In the rows, zero is written as 128.
Each row has a class, written after it.
[122 129 103 126 112 105 127 129 89 116 131 71 131 152 153 113 145 108 103 143 115 121 131 147 102 133 147 144 138 129 156 128 128 134 123 166 127 128 118 121 111 125 112 146 118 138 125 158 124 135 115 115 140 112 139 127 100 123 135 100 161 125 138 109 140 119 134 96 147 144 138 124 149 119 121 120 86 124 127 147 142 119 120 117 137 144 151 154 122 119 136 133 120 136 95 131 125 114 126 148 139 99 110]
j784
[155 117 72 95 142 117 78 108 118 144 131 126 150 133 111 121 147 153 133 151 107 105 113 158 115 122 109 132 174 91 118 129 138 115 146 178 123 133 140 140 130 135 111 92 145 89 118 123 96 132 167 138 121 135 181 176 122 120 118 146 125 123 123 154 120 102 126 153 112 130 99 116 126 116 130 115 123 162 168 128 119 88 106 120 156 145 132 108 126 134 98 140 111 112 149 116 115 105 120 173 135 142 107]
j784
[145 79 127 158 118 160 136 180 130 139 125 148 177 141 100 68 132 74 158 156 116 135 117 127 159 155 101 102 137 164 127 167 132 202 131 80 132 97 113 86 122 111 145 96 113 108 149 132 165 149 119 109 131 127 75 136 170 121 192 136 131 170 109 180 164 129 135 147 166 87 121 113 128 46 138 172 162 122 140 144 127 123 167 146 103 106 125 147 138 131 50 105 186 158 135 112 155 118 228 156 68 94 135]
j352
[116 116 178 166 147 139 125 121 144 120 118 126 129 141 138 152 113 97 156 113 136 128 168 133 143 142 135 124 115 98 116 93 125 128 160 120 131 130 115 163 143 124 159 97 116 146 130 135 148 129 119 102 115 119 117 94 138 150 109 107 132 113 131 105 139 155 143 99 128 106 133 157 97 109 130 126 157 143 110 128 109 155 149 151 136 130 137 170 147 134 129 133 147 136 114 146 105 172 114 124 135 124 118]
j52
[131 118 138 136 133 150 96 105 168 119 99 98 118 106 137 117 146 111 134 124 130 101 141 158 106 130 115 126 151 102 118 115 149 172 149 116 130 124 123 140 118 109 144 92 134 131 147 174 138 132 137 130 91 127 123 141 115 133 135 106 145 140 135 170 143 151 125 125 136 112 93 117 111 112 135 118 157 136 105 144 105 122 155 150 122 102 144 151 119 131 85 109 144 132 122 152 114 162 137 123 133 108 159]
j52
[117 114 138 154 120 171 134 151 123 103 105 78 138 129 150 103 127 60 116 131 119 134 163 172 113 141 125 112 115 119 125 127 132 150 116 107 132 150 104 164 117 113 124 110 123 138 135 160 147 136 122 98 126 123 87 103 110 135 144 111 137 115 120 131 128 173 127 78 140 118 124 133 100 105 123 139 126 146 92 114 109 165 142 149 113 117 161 175 127 117 147 111 122 161 96 146 120 155 155 120 146 91 128]
j52
[102 104 171 156 145 135 119 112 125 118 96 89 121 146 144 124 123 84 134 104 123 121 146 161 131 127 163 133 113 107 130 93 133 131 156 136 141 131 113 176 125 118 130 110 126 169 152 166 158 148 111 78 126 100 113 113 103 139 130 71 152 119 141 99 143 152 131 74 142 127 122 145 116 98 121 130 133 150 99 113 130 149 149 157 127 137 158 191 133 125 110 138 141 153 88 160 111 164 102 121 150 116 118]
j52
[167 139 93 118 91 112 113 145 110 146 134 89 140 175 134 79 157 132 110 164 124 126 130 129 58 140 122 148 153 153 146 149 138 180 109 143 100 97 111 94 110 133 149 143 91 111 141 93 121 115 105 144 107 123 132 139 112 118 148 126 169 155 137 188 175 89 140 144 160 116 116 98 185 93 150 112 98 119 133 225 98 86 111 111 118 102 140 143 115 118 79 118 154 122 133 87 151 74 164 150 116 109 149]
j352
[150 108 100 119 117 104 128 156 92 140 146 123 159 171 114 90 140 118 123 160 107 140 123 130 136 143 124 129 148 152 142 157 137 141 127 150 124 105 113 84 127 127 128 117 127 113 130 125 126 140 120 120 150 119 140 134 144 119 148 135 153 149 130 134 152 75 145 148 131 115 141 122 157 79 143 126 105 129 156 161 140 98 123 113 130 137 116 138 148 125 95 122 141 151 137 93 145 81 160 171 94 118 110]
j784
[106 133 160 149 132 132 124 122 134 94 93 93 117 142 159 161 118 86 124 116 128 123 170 145 93 141 154 123 111 92 120 95 100 114 128 147 120 151 109 193 132 125 159 117 124 155 128 121 141 125 122 91 107 118 118 82 111 148 100 97 135 94 137 108 138 158 141 67 127 129 126 146 88 135 125 116 139 197 84 139 89 156 116 144 139 135 147 181 132 130 149 133 129 135 116 153 97 176 95 129 174 120 123]
j52
[101 130 150 133 119 154 121 133 132 106 115 75 133 164 143 126 132 81 127 139 126 89 174 147 84 154 131 118 112 103 97 111 121 133 127 129 115 149 103 182 139 130 153 111 90 123 116 116 129 128 127 110 96 116 136 98 120 143 121 111 141 93 132 156 126 160 144 84 135 99 131 140 100 106 121 129 140 160 110 152 81 171 140 159 145 123 149 172 132 123 138 127 147 143 139 143 117 155 141 137 148 115 124]
j52
[102 79 178 168 186 165 102 119 149 111 91 162 137 141 112 144 120 94 185 88 138 124 149 161 157 138 148 122 107 91 106 84 148 133 181 115 158 128 121 158 141 118 119 62 144 129 146 150 139 161 131 85 116 104 131 146 148 148 131 96 120 100 135 126 121 160 132 101 135 99 94 165 93 109 119 148 170 152 120 78 129 138 188 176 136 137 138 181 135 133 82 144 146 153 107 158 99 186 115 135 123 138 103]
j52
[147 148 82 114 103 107 138 144 79 124 153 54 145 158 164 111 150 119 90 166 125 147 146 140 96 130 125 141 151 147 159 161 127 158 105 151 110 116 115 94 106 126 130 156 103 138 116 143 128 115 109 155 134 113 149 120 115 111 137 149 165 153 119 131 140 107 131 132 125 124 153 112 160 101 149 115 69 115 150 189 132 115 108 93 141 125 147 126 118 115 170 118 116 128 123 100 142 98 161 145 132 96 126]
j784
[111 126 156 155 124 155 136 157 123 115 127 89 145 174 147 134 126 90 141 131 128 137 194 148 99 146 137 118 103 121 100 102 128 132 131 116 127 136 88 175 138 127 132 106 87 138 121 115 134 125 106 110 112 102 124 84 133 156 115 127 134 104 128 137 125 160 140 78 129 99 132 155 104 98 122 129 128 144 106 151 76 172 148 148 147 131 148 177 139 126 161 115 135 147 122 127 109 144 137 141 143 121 109]
j52
[139 128 103 116 87 124 129 138 115 125 118 84 138 154 132 69 143 99 111 154 114 112 123 145 83 142 121 126 144 143 139 153 131 165 98 141 112 124 112 126 109 122 142 138 115 110 138 115 137 135 109 111 106 124 106 123 107 108 155 106 158 147 134 183 166 116 133 113 162 122 119 105 141 99 139 138 129 141 116 180 106 104 103 137 122 115 146 160 131 119 85 125 151 138 145 120 151 101 163 144 119 109 139]
j784
[144 109 85 107 151 106 89 123 98 134 138 129 163 181 107 120 149 142 147 148 122 142 129 158 118 129 132 152 153 111 109 132 152 136 167 162 133 111 127 86 130 133 92 96 124 91 126 132 103 149 141 137 136 108 181 195 138 123 142 135 150 139 132 147 113 99 133 160 128 109 114 121 161 99 133 120 110 120 173 133 166 88 169 146 152 144 122 127 116 106 89 142 117 135 126 107 136 107 129 171 115 139 105]
j784
[137 142 110 129 112 144 113 127 134 116 118 70 130 122 147 96 146 111 105 150 121 112 153 152 62 134 117 124 143 114 135 131 132 157 109 130 105 144 113 152 113 110 141 143 113 116 142 112 132 124 130 125 107 128 129 116 97 125 131 126 138 124 142 177 150 142 125 109 142 127 110 105 120 109 136 120 130 152 96 176 77 126 103 137 129 116 151 143 114 118 125 123 134 132 136 129 117 120 144 122 152 103 151]
j352
[156 148 103 123 103 89 104 119 106 135 117 86 117 165 144 94 145 136 88 139 116 113 122 142 63 136 147 148 147 122 156 131 128 140 99 171 101 124 127 128 116 141 149 157 118 147 148 111 122 101 109 116 111 127 141 116 90 116 122 96 174 135 164 142 185 88 132 113 150 151 119 98 183 121 140 89 89 135 92 208 98 79 69 101 126 116 147 150 112 119 102 140 134 111 114 101 137 86 97 129 150 115 154]
j784
[131 112 103 95 113 90 104 106 115 132 116 106 137 149 119 89 129 110 116 163 119 103 96 133 122 151 127 115 170 124 129 143 119 130 143 186 129 121 131 124 124 129 137 108 130 108 130 139 122 149 148 95 118 104 159 145 106 115 145 99 165 125 135 135 159 90 139 129 145 132 133 116 122 107 142 125 144 163 156 143 127 88 99 140 150 142 142 161 141 134 49 153 146 121 148 142 134 107 125 181 111 132 106]
j784
[109 122 125 128 121 132 152 99 148 109 121 69 125 105 165 110 141 91 121 148 134 119 119 128 157 128 104 129 155 153 155 142 128 174 145 111 118 111 124 93 108 108 143 137 121 129 127 180 162 140 128 154 126 121 109 120 120 107 159 120 146 154 104 130 132 154 125 137 142 122 150 112 127 107 130 144 148 117 148 126 156 138 166 130 107 103 159 132 122 119 126 144 148 139 120 155 132 165 194 134 104 87 157]
j352
[137 115 104 123 114 153 114 101 164 117 108 87 138 102 146 109 150 106 133 165 120 105 138 142 118 125 87 120 174 118 128 134 128 182 138 123 110 121 128 121 131 124 162 99 129 75 129 126 139 126 144 154 105 129 136 134 129 118 143 145 134 149 124 169 136 146 123 155 135 102 121 97 109 90 130 128 166 146 134 150 107 122 153 136 122 100 145 128 123 127 95 135 150 126 151 144 124 154 189 149 116 99 159]
j352
[146 100 40 75 91 136 126 155 76 96 156 91 185 149 113 68 154 98 103 206 89 132 119 152 115 150 95 99 177 130 124 180 114 137 97 173 118 148 119 116 109 120 94 113 140 72 104 144 116 150 160 114 154 134 152 163 120 93 160 166 129 130 121 164 114 109 132 131 127 117 135 102 111 97 136 150 113 160 188 134 128 124 93 121 145 160 125 105 133 120 126 111 109 145 164 105 143 82 190 185 97 105 92]
j352
